[  2.3 -12.6 -14.8 -28.7   0.3   5.8  36.1  10.9 -19.0  -5.1 -11.2 -18.6
  -0.2  39.4  14.5   8.5   7.4 -14.9   1.7  30.2 -16.3  53.1   9.0  43.9
   1.5   7.4   3.1  -6.9   1.4 -35.3  16.0  35.8  -2.9  20.2  13.9  13.3
   2.2   3.1 -16.4  11.5  48.6 -33.0]
<6> & R
[ -1.8 -13.4  25.9 -25.9  -5.7   7.4  58.7  33.4  -3.5   9.3  -8.2   7.8
  -5.9  50.3  -4.4   5.0  -8.0   9.6   2.0   2.5   4.5  52.7 -17.1  46.9
   5.6  47.5   1.8  -0.1  -2.4  -8.5  -6.7  18.1  19.8  10.5  16.9  10.5
  24.7 -17.3   6.6  10.8  45.3 -60.0]
<8> & B
[ -5.7  -2.9   1.0  -5.5  -6.2   0.1  12.2   4.1  11.8   8.1  -5.6  10.2
  17.9   5.7   9.2   2.4   3.6   0.7  12.4 -17.3   4.5  -8.4   1.4  49.0
  -2.8  33.0  15.3 -26.5   9.8  36.4  -1.7 -22.3 -14.4 -25.5  -2.9  -0.3
   9.2 -16.7  18.3  -3.2   1.2  -0.4]
<8> & R
[-10.1   8.4  75.1 -20.5  -7.4  11.7  35.4  15.7   6.8   3.2  -5.3   6.7
  21.1  50.2 -40.5  37.4 -20.6   7.2  -8.9  -6.0  11.7  36.7 -11.8  53.2
   7.7  52.7  -3.8 -34.4  -8.2   4.7   4.3  15.4  35.3  28.5  30.5   6.9
   8.0 -14.4   5.2  -2.3  69.9 -40.9]
<8> & R
[  1.6  -3.5  26.2 -24.6   9.1   8.5  17.5  34.8 -16.0   8.3 -20.6  -1.5
  27.3  60.5 -10.5  15.8   2.0  14.3 -11.3  14.2  -0.7  53.3 -11.7  56.4
 -15.4  40.8   7.9  -1.7  -1.1 -11.9   7.6  17.6  26.0  17.7  20.2  14.8
   6.5   3.0  -7.7   0.0  56.9 -53.7]
<8> & R
[ -4.3  -9.1 -25.0  -7.2  -9.1  14.3  54.8  25.5  -1.4   1.6  -2.8   9.6
  24.6  40.3   9.9  15.1 -16.3  -7.5   4.0   3.1   2.7  36.1   6.5  57.5
  16.3  42.0   9.4 -26.1   2.0 -17.1   2.5  17.7   6.2   3.8  11.8  10.5
  22.6  -7.9  -3.0   8.6  27.0 -51.7]
<8> & R
[-13.3  -1.7  -5.9 -14.5  -3.2   2.5  39.0  16.3  -5.6  -0.1  -9.4  22.3
  10.2  18.0   4.0  13.5 -17.1   7.6  12.6  -6.6   8.0  16.5  -4.2  62.3
   6.6  48.3  13.2   0.1   4.9   2.5   3.6  -3.5  -1.8   0.5  -1.5  15.8
  15.5 -11.3  -6.7   7.2  30.9 -25.6]
<8> & R
[  6.1 -13.3   7.7 -31.1  -5.9   5.0  15.7  27.7  -3.7  -1.0  -1.8  -5.1
  10.4  43.1 -11.8   7.9   1.1   6.2  -0.8   4.2  -9.4  42.6  -9.3  52.9
   1.9  55.2   8.5 -10.4  47.1   0.9   1.5  12.2   7.7   5.1   2.6   0.9
  14.0 -12.4   8.6   2.7  30.9 -43.6]
<8> & R
[  5.0  -7.5  -1.7 -31.1  -1.4   5.1  38.2  12.3 -27.4 -13.4   5.3 -13.7
  -1.3  13.9  19.8   1.5  12.4   3.7 -10.2  33.5 -16.8  46.7  -1.9  26.5
  -7.0  -0.7  -4.7  -4.7  -4.1 -33.9  14.1  31.0   0.8  36.2  10.1  -1.9
  -6.2  11.2 -15.4  16.7  53.3 -36.9]
<6> & R
[ -4.4 -12.3  14.1 -41.5  -3.1   9.9   6.2  32.2  -7.1   7.4  -8.8  -7.7
   0.5  35.7 -16.6  21.9  -2.5   3.2   1.5   8.2   2.9  47.6  -6.7  58.0
  11.7  61.2  22.0  -4.5  -7.1   2.1   6.2  26.8  15.9   5.2  15.5   2.7
  22.0 -16.7  10.2   1.8  80.4 -51.5]
<8> & R
[  2.8 -14.5  11.0 -24.4   4.2  15.6  16.9  14.3  -2.8   8.7 -17.7   0.0
  40.2  63.3 -14.3  21.5  -8.4  -9.1 -15.9  -5.5   0.7  24.0  -3.5  66.8
   5.2  36.9   4.4 -51.8  -1.3   6.6   1.8  28.8  16.5   9.6  23.5   0.8
  11.8 -14.3  -5.3  -0.9  15.7 -54.2]
<8> & R
[  6.7  -6.6  -2.4 -15.8   2.3  10.0  68.8  12.2 -22.3  -4.1 -13.9  -5.8
   5.7  30.2  25.1   4.9  12.3  -4.2  -2.2  29.8  -3.6  48.0  11.6  28.8
  -0.4  -9.1   9.8  -1.8  -0.1 -41.6  15.1  33.4  -2.5  21.9  16.2  22.2
  -6.1   8.4 -18.4  26.2  34.8 -29.7]
<6> & R
[ -3.7 -18.5  10.0 -39.5  -9.3  10.0  -4.9  34.1  -8.1   4.6 -12.7 -19.6
 -14.4  65.9 -30.8  12.8  13.0  -4.5 -10.7 -11.7  -9.4  47.4 -18.0  47.0
   7.9  77.8  12.2  -5.6  -9.9  12.6 -25.9  22.9  12.2  19.2  21.0   2.0
  21.6 -25.8  11.5 -21.2  81.1 -63.6]
<8> & B
[  0.7   6.1  14.0 -22.2  -7.9   4.4  78.0  11.8  -2.0  -9.7   0.2  -5.9
   1.6  13.8   7.1  14.8   6.1  -4.0  -1.0  17.8  19.0  39.5   9.2   2.1
  19.7  -6.9  -4.6   2.4  -7.6 -31.8  14.4  30.9   3.1  14.1  29.7   8.4
  -6.1   0.9 -11.9  23.6  73.9 -40.4]
<6> & B
[ 11.5 -27.7  15.9 -23.5  14.2  -2.3  18.8  21.4 -22.4 -13.8  -5.0  -3.7
  18.4  22.0  19.6   9.9  14.6  20.6  -3.1  39.8 -17.9  66.7   4.2  30.6
  -7.8  16.5   1.7  20.8  -6.1 -81.9  20.5  29.4  13.0  37.1   0.7  29.3
   5.6  21.8 -19.1  12.9  48.0 -28.7]
<6> & R
[ -6.3  -2.3   0.2 -22.4  -4.2  15.1  43.4  22.9  16.0  17.6  -5.8   7.9
  16.0  42.6 -10.5  24.2  -3.2   1.6  -4.4   5.0 -10.1  31.2 -12.6  67.3
   3.0  37.4   0.8 -31.8   3.2   2.6   6.5  20.7   2.5  17.5  18.3  11.8
   6.5  -9.7  -0.1  -2.4  49.4 -40.4]
<8> & R
[ -2.3 -11.1   7.1   4.7  -3.4  20.0  -7.0  23.9  -0.5   9.5 -22.4  -4.1
  23.9  56.2   4.6  11.2  -5.0 -16.5  -2.0  -9.8  -3.1  32.7  -1.6  43.2
   0.2  68.7   7.6 -30.8   2.7   6.1 -10.6  13.0  25.3   3.5  13.6   2.8
  20.0  -9.6  -7.5  -9.2  11.8 -57.7]
<8> & R
[ -5.3   6.7   3.6 -11.4  -0.8   6.0   8.2  15.7   3.3   8.6  -6.4   7.8
  19.4  25.0 -14.9  16.8  -8.7  10.2  -4.6   0.0  10.3  21.0 -11.6  40.9
   7.5  29.0   5.3 -11.8  -6.2   1.5  11.3   2.4   3.4  14.7   3.7  17.7
  21.0  -1.1   2.1   4.9  29.6 -20.4]
<8> & R
[ -9.0 -11.1   5.2 -35.1  -5.7   9.2  46.6  25.0   9.2   7.4  -4.8   8.2
  29.6  61.9 -13.9  13.5 -12.8   5.6  -8.2   4.2   9.6  38.7 -10.1  74.3
   5.4  46.6   3.7 -40.0  -9.3  -0.1   5.0  21.0  16.0  17.7  36.3  16.6
  19.4  -8.6   3.8  13.9  55.5 -54.5]
<8> & R
[ 13.7 -36.9 -22.2 -43.0   6.8   9.9   1.0  43.8 -24.3  -2.1  -5.4 -10.5
  -2.9  57.9  32.8   3.6  18.7   5.7  -9.8   9.7 -44.5  86.7   1.1  71.9
   3.7  35.0   2.7 -10.9   2.9 -32.9  10.3  34.2 -20.2  15.1   6.0  20.7
  33.7  -8.1 -18.1  21.5  -3.9 -78.4]
<8> & R
[ 27.0  -6.1  -3.5 -10.6   0.8  -5.4  52.3   6.1 -29.2  -8.2   5.9  -7.5
  -9.7   8.1  21.0   1.0  11.6   6.2  -4.2  33.2 -18.1  41.1  18.3  -3.7
  -5.6 -12.7  -4.4  11.3  -3.6 -42.7  13.5  29.0  -0.1  34.3   4.2   6.7
 -20.0  12.6 -17.4  15.2  17.3 -22.2]
<6> & R
[ 11.9  -5.4  14.6   2.7   0.0  15.1   3.1   2.8   0.6  10.1 -13.7   1.2
  32.3  38.3 -14.3  11.4 -10.9  -1.7  -9.3   5.3  -5.4  24.0   1.9  62.4
   5.1  31.7  -2.5 -33.3  -2.8  11.3   7.7  11.2  13.9  27.4  17.4 -12.6
  -5.5  -2.8   9.8  -5.4  24.3 -30.6]
<8> & R
[ 11.0  -5.1  -4.7 -24.6   4.2   3.7  49.6  11.8 -19.8 -13.5  -2.0  -5.8
  15.5  31.3  22.0 -13.8   7.4 -21.3 -20.3  21.9  13.3  30.0   9.8  17.6
   3.6 -17.4   2.7  -7.5  -7.9 -26.8  16.3  28.1  -8.2  19.9  29.5  22.9
 -16.6   9.0 -27.5  20.3  71.4 -20.6]
<6> & R
[-10.0  -1.1  41.6 -29.6  -1.8   0.0  36.9  27.1  -1.2   8.7 -13.5  -6.1
  28.8  53.3 -14.4  21.9 -14.0  27.2 -17.2  16.3   8.3  51.4 -11.5  55.1
  14.9  41.2  -5.5 -24.7  -7.1 -23.7   2.5  22.5  34.2  26.7  32.2  18.8
   3.7  -9.3   0.5   5.4  60.4 -47.4]
<8> & R
[  0.4 -19.4  -7.3 -20.8  -3.3  14.3  36.4  26.0  -8.0  -5.8 -10.3  -3.7
  26.2  61.7   6.1  10.9   3.2  -9.1 -13.7 -11.2  -8.6  45.1  -6.8  71.4
  10.9  41.9  18.5 -41.5  -0.1  -3.9  -2.4  19.9  -0.1  19.4  32.7  17.9
  18.2 -27.1  -7.0   0.9  25.3 -73.1]
<8> & R
[ -7.4  -2.6  -5.7  -4.5   4.7  -2.4  26.1  26.5  -0.6  -1.7  -3.7  17.7
   4.7  19.7  39.7  -4.1 -10.0  17.4  14.2 -15.7  15.8  19.0  -3.4  39.6
   2.0  19.5  11.5   3.2   0.5 -15.7  -8.7  -2.7  -3.5 -14.3   2.0  14.2
  21.0 -10.3  11.4   4.0  -2.8 -28.2]
<8> & R
